Below is a small trained network, with its code and all its weights. Each question gives an input and a target symbol and asks what happens when units are switched off, that is, made to give their printed mean instead of their output.

import numpy as np


def w(rows, s, z=0):
    codes = np.array(rows[::2]) - 128.0
    scale = np.full(codes.shape[1], s)
    scale[-1] = z or s
    return codes * scale


def f(y):
    return np.maximum(y, 0)


def softmax(a):
    e = np.exp(a - a.max(-1, keepdims=True))
    return e / e.sum(-1, keepdims=True)


def log_softmax(a):
    a = a - a.max(-1, keepdims=True)
    return a - np.log(np.exp(a).sum(-1, keepdims=True))


def net(x, mask):
    ids = ['δζθξφω'.index(c) for c in x.split()]
    T = len(ids)
    res = E[ids] + P[:T]
    u = 0
    for l in range(2):
        r = res
        for j in range(2):
            rows = slice(2 * j, 2 * j + 2)
            q, k, v = (r @ M[l][rows].T for M in (Q, K, V))
            z = softmax(np.where(np.tri(T) > 0, q @ k.T / 2**0.5, -1e9)) @ v
            o = O[l][rows]
            res = res + np.where(mask[u + j], z, o[:, -1]) @ o[:, :-1]
        u += 2
        y = f(res @ A[l][:, :-1].T + A[l][:, -1])
        res = res + np.where(mask[u : u + 12], y, B[l][:, -1]) @ B[l][:, :-1]
        u += 12
    return log_softmax(res[-1] @ U[:, :-1].T + U[:, -1])


Q, K, V, O, A, B = {}, {}, {}, {}, {}, {}
E = w([
[163,81,193],'δ',
[96,115,168],'ζ',
[251,96,53],'θ',
[161,140,119],'ξ',
[96,37,92],'φ',
[153,150,125],'ω',
],0.02)
P = w([
[51,98,239],'0',
[55,163,184],'1',
[53,203,154],'2',
[63,214,127],'3',
[59,241,108],'4',
[116,197,85],'5',
[71,254,79],'6',
[165,162,52],'7',
[183,151,41],'8',
[185,151,31],'9',
[180,170,29],'10',
[189,160,17],'11',
[178,205,31],'12',
],0.0057)
Q[0] = w([
[89,109,102],'0.h0',
[119,174,126],'0.h0',
[174,164,64],'0.h1',
[87,200,9],'0.h1',
],0.011)
K[0] = w([
[64,173,122],'0.h0',
[170,166,155],'0.h0',
[145,76,32],'0.h1',
[45,65,2],'0.h1',
],0.0082)
V[0] = w([
[73,152,11],'0.h0',
[100,210,94],'0.h0',
[202,171,83],'0.h1',
[59,58,2],'0.h1',
],0.0067)
O[0] = w([
[254,80,184,133],'0.h0',
[80,145,169,80],'0.h0',
[57,129,123,98],'0.h1',
[226,15,125,253],'0.h1',
],0.0092,0.0043)
A[0] = w([
[141,177,133,254],'0.n0',
[194,163,185,157],'0.n1',
[140,73,137,132],'0.n2',
[179,154,232,99],'0.n3',
[185,189,123,36],'0.n4',
[188,158,106,170],'0.n5',
[59,94,140,171],'0.n6',
[177,119,254,74],'0.n7',
[114,80,212,25],'0.n8',
[131,98,90,58],'0.n9',
[74,118,171,158],'0.n10',
[163,129,152,69],'0.n11',
],0.011,0.0039)
B[0] = w([
[179,56,153,186],'0.n0',
[72,65,150,201],'0.n1',
[76,127,148,253],'0.n2',
[99,50,78,161],'0.n3',
[169,145,97,166],'0.n4',
[206,102,155,244],'0.n5',
[73,162,98,172],'0.n6',
[31,215,108,164],'0.n7',
[120,255,104,142],'0.n8',
[107,143,68,205],'0.n9',
[173,109,110,160],'0.n10',
[79,137,109,159],'0.n11',
],0.017,0.0062)
Q[1] = w([
[85,126,225],'1.h0',
[129,207,75],'1.h0',
[85,252,82],'1.h1',
[180,154,137],'1.h1',
],0.013)
K[1] = w([
[136,192,58],'1.h0',
[240,197,98],'1.h0',
[159,254,250],'1.h1',
[173,95,92],'1.h1',
],0.0097)
V[1] = w([
[84,101,250],'1.h0',
[153,180,165],'1.h0',
[54,132,96],'1.h1',
[114,176,217],'1.h1',
],0.013)
O[1] = w([
[128,134,247,116],'1.h0',
[116,81,133,52],'1.h0',
[121,86,133,162],'1.h1',
[89,132,213,3],'1.h1',
],0.013,0.017)
A[1] = w([
[146,124,125,1],'1.n0',
[6,136,112,77],'1.n1',
[140,110,125,118],'1.n2',
[94,180,102,181],'1.n3',
[125,128,113,103],'1.n4',
[102,83,132,124],'1.n5',
[108,120,76,134],'1.n6',
[168,123,167,184],'1.n7',
[79,120,154,115],'1.n8',
[45,174,108,23],'1.n9',
[149,101,175,70],'1.n10',
[23,99,119,121],'1.n11',
],0.016,0.0065)
B[1] = w([
[106,141,184,145],'1.n0',
[128,52,2,176],'1.n1',
[104,125,111,167],'1.n2',
[168,176,112,152],'1.n3',
[132,128,128,158],'1.n4',
[155,141,134,157],'1.n5',
[120,122,185,252],'1.n6',
[63,150,133,145],'1.n7',
[171,114,137,139],'1.n8',
[223,73,227,148],'1.n9',
[104,199,135,132],'1.n10',
[107,226,185,183],'1.n11',
],0.024,0.021)
U = w([
[196,179,95,112],'δ',
[95,174,10,253],'ζ',
[146,163,197,137],'θ',
[120,73,85,175],'ξ',
[145,146,104,37],'φ',
[130,158,133,116],'ω',
],0.012,0.0077)

Each question gives the input, a string of symbols that net reads in full, and the target symbol t.
The units are the heads (2 rows each of Q, K, V and O) and the neurons (one row each of A and B). Each row of codes is followed by its name. A weight is (code - 128) times the scale printed after its matrix; where a second scale follows, it is the last column's (O, A, B and U).
mask holds one flag per unit, layer by layer, with each layer's heads first. A switched-off unit (its flag False) gives its mean, the last column of its rows in O or B, instead of its output. The means were averaged over made-up inputs and are rounded, as every weight is.
A unit's drop is (log p(t) with every unit on - log p(t) with that unit switched off) / (log p(t) with every unit on - log p(t) with every unit switched off).
The circuit of an input: a set's keep is (log p(t) with only the set's units on - log p(t) with every unit switched off) / (log p(t) with every unit on - log p(t) with every unit switched off). Starting from the 12 units with the biggest drops (on a tie, the unit counted first), units are removed one at a time, each time the one whose removal leaves the highest keep (on an exact tie, the one counted first), for as long as the keep stays at least 0.8.
circuit, biggest first: the units of the circuit, biggest drop first
top k neurons: the k neurons with the biggest drops, biggest first
k most important neurons of layer l: the k neurons of layer l with the biggest drops, biggest first
which heads matter: for each layer, one digit per head in row order, 1 if its drop is at least 0.15 and else 0, layers parted by /
input φ δ δ ξ ξ, target ζ: top 4 neurons : 1.n6, 1.n9, 0.n3, 1.n7
input δ ξ φ δ φ ω ξ ω φ ξ, target ξ: top 3 neurons : 1.n11, 0.n2, 0.n1
input ω ω φ φ φ φ δ, target δ: which heads matter : 10 / 00
input ξ θ ξ ξ φ ζ, target δ: which heads matter : 10 / 01
input θ δ ξ δ ω ξ ζ, target δ: top neuron : 1.n9
input φ φ θ δ, target δ: which heads matter : 00 / 00
input ζ ζ φ δ δ φ δ ξ ω, target ζ: top 4 neurons : 1.n6, 0.n3, 1.n9, 0.n0
input φ φ φ θ θ φ ω δ ω φ θ δ, target ζ: 4 most important neurons of layer 1 : 1.n1, 1.n11, 1.n6, 1.n0
input ξ φ φ φ ξ ξ δ ξ ω ξ ω, target ζ: 2 most important neurons of layer 0 : 0.n3, 0.n5
input ξ ω δ θ φ φ θ ζ ξ ξ θ φ, target θ: top 2 neurons : 1.n6, 0.n2
input φ δ ω φ, target ζ: which heads matter : 01 / 01
input ξ ξ φ ω ω δ ξ ζ ω φ, target ζ: which heads matter : 00 / 01
input ω δ φ ζ ζ, target ζ: which heads matter : 10 / 11
input ξ ζ ω δ ω ω θ ζ ξ ζ φ, target δ: 2 most important neurons of layer 0 : 0.n5, 0.n6
input φ φ φ, target θ: circuit, biggest first : 1.n1
input φ ω ω ξ ζ ω ζ θ δ δ φ δ ξ, target ζ: 3 most important neurons of layer 0 : 0.n3, 0.n1, 0.n9
input ζ ξ φ ξ φ ω ζ φ ζ δ ζ, target ξ: which heads matter : 01 / 01
input ξ δ ω ξ δ θ φ δ ζ φ ξ ζ δ, target ξ: 3 most important neurons of layer 0 : 0.n2, 0.n9, 0.n0
input φ δ ξ θ δ ξ δ ξ θ δ, target ξ: which heads matter : 11 / 00
input φ ζ φ φ ζ ζ ω ξ ω ξ ξ ξ, target ξ: 2 most important neurons of layer 1 : 1.n11, 1.n3
input ξ ξ φ δ ω ξ ζ, target ζ: circuit, biggest first : 1.n9
input ξ φ ζ ω φ ω φ ζ δ ζ φ φ ζ, target ξ: which heads matter : 00 / 01
input δ ζ φ, target δ: top 4 neurons : 1.n1, 1.n9, 1.n11, 0.n6
input φ ζ ζ φ ω, target ξ: which heads matter : 00 / 00
